Here is a tiny trained network, its code and every weight. The questions are about switching its units off for an input and a target symbol, where a switched-off unit gives its printed mean instead of its output.

import numpy as np


def w(rows, s, z=0):
    codes = np.array(rows[::2]) - 128.0
    scale = np.full(codes.shape[1], s)
    scale[-1] = z or s
    return codes * scale


def norm(h):
    return h / np.sqrt((h * h).mean(-1, keepdims=True) + 1e-5)


def f(y):
    return y / 2 * (1 + np.tanh(0.7978845608 * (y + 0.044715 * y**3)))


def softmax(a):
    e = np.exp(a - a.max(-1, keepdims=True))
    return e / e.sum(-1, keepdims=True)


def log_softmax(a):
    a = a - a.max(-1, keepdims=True)
    return a - np.log(np.exp(a).sum(-1, keepdims=True))


def net(x, mask):
    ids = ['αεθλμξτφψ'.index(c) for c in x.split()]
    T = len(ids)
    res = E[ids] + P[:T]
    u = 0
    for l in range(2):
        r = norm(res)
        for j in range(2):
            rows = slice(2 * j, 2 * j + 2)
            q, k, v = (r @ M[l][rows].T for M in (Q, K, V))
            z = softmax(np.where(np.tri(T) > 0, q @ k.T / 2**0.5, -1e9)) @ v
            o = O[l][rows]
            res = res + np.where(mask[u + j], z, o[:, -1]) @ o[:, :-1]
        u += 2
        y = f(norm(res) @ A[l][:, :-1].T + A[l][:, -1])
        res = res + np.where(mask[u : u + 16], y, B[l][:, -1]) @ B[l][:, :-1]
        u += 16
    return log_softmax(norm(res)[-1] @ U[:, :-1].T + U[:, -1])


Q, K, V, O, A, B = {}, {}, {}, {}, {}, {}
E = w([
[102,176,129,201],'α',
[181,74,111,181],'ε',
[136,128,57,113],'θ',
[166,100,100,141],'λ',
[146,147,116,130],'μ',
[174,93,108,187],'ξ',
[112,250,148,46],'τ',
[162,118,133,175],'φ',
[207,229,188,199],'ψ',
],0.014)
P = w([
[253,125,59,118],'0',
[187,88,198,151],'1',
[167,26,65,119],'2',
[212,227,73,122],'3',
[128,84,199,142],'4',
[135,21,48,114],'5',
[185,226,89,144],'6',
[92,74,202,135],'7',
[120,34,43,110],'8',
[192,239,93,184],'9',
[74,59,199,128],'10',
[120,37,41,108],'11',
[143,244,138,180],'12',
[93,36,196,121],'13',
],0.0063)
Q[0] = w([
[104,91,12,104],'0.h1',
[195,145,154,97],'0.h1',
[93,83,105,101],'0.h2',
[62,89,5,192],'0.h2',
],0.014)
K[0] = w([
[100,84,129,29],'0.h1',
[187,125,163,189],'0.h1',
[102,141,109,70],'0.h2',
[1,204,134,151],'0.h2',
],0.015)
V[0] = w([
[103,150,95,247],'0.h1',
[189,3,123,13],'0.h1',
[48,162,66,245],'0.h2',
[42,155,122,109],'0.h2',
],0.0051)
O[0] = w([
[212,55,159,201,230],'0.h1',
[3,190,94,145,35],'0.h1',
[9,99,67,181,254],'0.h2',
[250,165,107,244,90],'0.h2',
],0.0043,0.0052)
A[0] = w([
[110,108,185,142,109],'0.n1',
[127,67,127,148,88],'0.n2',
[176,136,67,123,144],'0.n3',
[95,116,214,103,255],'0.n4',
[112,253,122,91,58],'0.n5',
[120,138,127,126,170],'0.n6',
[86,156,77,132,193],'0.n7',
[96,54,120,88,109],'0.n8',
[79,99,110,155,125],'0.n9',
[133,120,110,124,117],'0.n10',
[82,191,188,123,19],'0.n11',
[176,173,97,101,110],'0.n12',
[131,118,80,126,176],'0.n13',
[85,172,117,115,148],'0.n14',
[172,114,119,85,125],'0.n15',
[105,115,144,127,84],'0.n16',
],0.018,0.0034)
B[0] = w([
[185,54,114,159,173],'0.n1',
[102,103,102,76,253],'0.n2',
[83,117,111,71,228],'0.n3',
[212,45,232,90,177],'0.n4',
[118,84,4,42,188],'0.n5',
[115,124,140,143,133],'0.n6',
[76,78,118,127,209],'0.n7',
[95,135,209,222,166],'0.n8',
[39,179,110,112,233],'0.n9',
[124,153,108,106,137],'0.n10',
[174,150,63,219,140],'0.n11',
[68,133,36,159,167],'0.n12',
[108,148,111,65,205],'0.n13',
[153,103,63,137,149],'0.n14',
[145,165,152,62,149],'0.n15',
[152,120,96,131,114],'0.n16',
],0.018,0.0051)
Q[1] = w([
[143,80,106,179],'1.h1',
[131,1,48,82],'1.h1',
[71,91,197,211],'1.h2',
[110,22,60,120],'1.h2',
],0.013)
K[1] = w([
[176,144,60,144],'1.h1',
[108,7,85,105],'1.h1',
[116,179,59,222],'1.h2',
[167,44,113,200],'1.h2',
],0.013)
V[1] = w([
[54,106,225,142],'1.h1',
[184,24,183,159],'1.h1',
[101,97,195,35],'1.h2',
[254,96,122,25],'1.h2',
],0.0075)
O[1] = w([
[91,127,162,209,104],'1.h1',
[33,247,46,164,178],'1.h1',
[61,178,68,2,219],'1.h2',
[6,120,128,139,251],'1.h2',
],0.0051,0.0015)
A[1] = w([
[62,149,111,98,113],'1.n1',
[94,50,98,145,130],'1.n2',
[96,116,156,213,20],'1.n3',
[124,107,151,187,104],'1.n4',
[80,168,149,188,249],'1.n5',
[173,252,189,166,194],'1.n6',
[154,63,102,169,37],'1.n7',
[76,148,167,58,189],'1.n8',
[82,66,123,148,67],'1.n9',
[71,114,52,148,159],'1.n10',
[112,122,114,127,172],'1.n11',
[102,164,131,115,82],'1.n12',
[172,101,175,170,237],'1.n13',
[72,110,84,102,196],'1.n14',
[115,149,84,135,28],'1.n15',
[154,173,20,121,222],'1.n16',
],0.013,0.0017)
B[1] = w([
[208,150,107,134,225],'1.n1',
[83,88,201,94,221],'1.n2',
[199,111,138,133,153],'1.n3',
[189,176,118,97,151],'1.n4',
[207,86,231,164,162],'1.n5',
[51,196,253,116,137],'1.n6',
[205,106,64,128,170],'1.n7',
[128,196,169,170,195],'1.n8',
[73,87,178,123,193],'1.n9',
[158,148,89,183,255],'1.n10',
[145,122,137,134,155],'1.n11',
[170,114,136,133,141],'1.n12',
[64,255,75,148,185],'1.n13',
[176,123,97,158,255],'1.n14',
[103,159,159,101,149],'1.n15',
[23,144,88,34,202],'1.n16',
],0.014,0.0083)
U = w([
[225,96,70,221,192],'α',
[78,81,188,132,7],'ε',
[39,127,57,234,171],'θ',
[65,151,228,107,126],'λ',
[152,132,194,97,67],'μ',
[99,36,144,197,2],'ξ',
[100,115,72,8,148],'τ',
[152,65,173,92,82],'φ',
[196,201,171,214,142],'ψ',
],0.012,0.0058)

Each question gives the input, a string of symbols that net reads in full, and the target symbol t.
The units are the heads (2 rows each of Q, K, V and O) and the neurons (one row each of A and B). Each row of codes is followed by its name. A weight is (code - 128) times the scale printed after its matrix; where a second scale follows, it is the last column's (O, A, B and U).
mask holds one flag per unit, layer by layer, with each layer's heads first. A switched-off unit (its flag False) gives its mean, the last column of its rows in O or B, instead of its output. The means were averaged over made-up inputs and are rounded, as every weight is.
A unit's drop is (log p(t) with every unit on - log p(t) with that unit switched off) / (log p(t) with every unit on - log p(t) with every unit switched off).
The circuit of an input: a set's keep is (log p(t) with only the set's units on - log p(t) with every unit switched off) / (log p(t) with every unit on - log p(t) with every unit switched off). Starting from the 12 units with the biggest drops (on a tie, the unit counted first), units are removed one at a time, each time the one whose removal leaves the highest keep (on an exact tie, the one counted first), for as long as the keep stays at least 0.8.
units of the circuit, in order: the units of the circuit, biggest drop first
most important unit: the unit with the biggest drop
top k neurons: the k neurons with the biggest drops, biggest first
k most important neurons of layer l: the k neurons of layer l with the biggest drops, biggest first
heads that matter: for each layer, one digit per head in row order, 1 if its drop is at least 0.15 and else 0, layers parted by /
input τ θ ψ, target λ: most important unit	0.n5
input ε φ α ξ ξ, target ξ: heads that matter	00 / 00
input ξ φ φ α α α ξ φ μ τ φ ξ φ, target ψ: top 2 neurons	0.n2, 0.n5
input α α λ, target θ: heads that matter	10 / 00
input α α ψ α ξ, target ξ: 2 most important neurons of layer 0	0.n2, 0.n5
input μ α τ φ τ τ λ α θ μ λ α α, target ψ: heads that matter	10 / 00
input φ α μ ε τ φ ψ ξ α α λ, target λ: units of the circuit, in order	0.n8, 0.n12
input α ξ α α τ ψ, target λ: 2 most important neurons of layer 0	0.n2, 0.n5
input α φ φ α α ξ λ α φ ψ θ, target θ: heads that matter	11 / 00
input ξ φ μ θ φ α α α, target α: top 4 neurons	1.n7, 0.n13, 1.n16, 0.n3
input ε α θ τ φ φ φ α τ φ α ε α ψ, target ψ: 2 most important neurons of layer 0	0.n5, 0.n2
input φ τ φ ξ ε φ ψ φ α φ, target ψ: heads that matter	01 / 01
input τ ψ α φ φ α ξ α φ α θ θ, target θ: heads that matter	10 / 00
input α ξ α α φ α α α ξ ψ, target τ: heads that matter	00 / 00
input τ ψ τ τ τ α ξ τ μ ε, target τ: units of the circuit, in order	1.n16
input θ ψ ξ, target λ: heads that matter	01 / 10
input α ξ ξ, target θ: 2 most important neurons of layer 0	0.n2, 0.n8
input λ α φ ε α φ α θ α τ θ φ ψ, target τ: top 2 neurons	0.n5, 1.n16
input α λ α ψ α α ε ε α α ξ ξ α ε, target α: heads that matter	10 / 11
input ψ θ ε, target λ: top neuron	0.n8
input τ α ξ α φ λ, target θ: top 2 neurons	0.n8, 0.n4
input ξ α α θ ξ ε φ θ φ, target θ: 2 most important neurons of layer 0	0.n9, 0.n4
input α ξ ξ ξ α μ λ α α α ξ, target α: top 2 neurons	0.n5, 0.n4
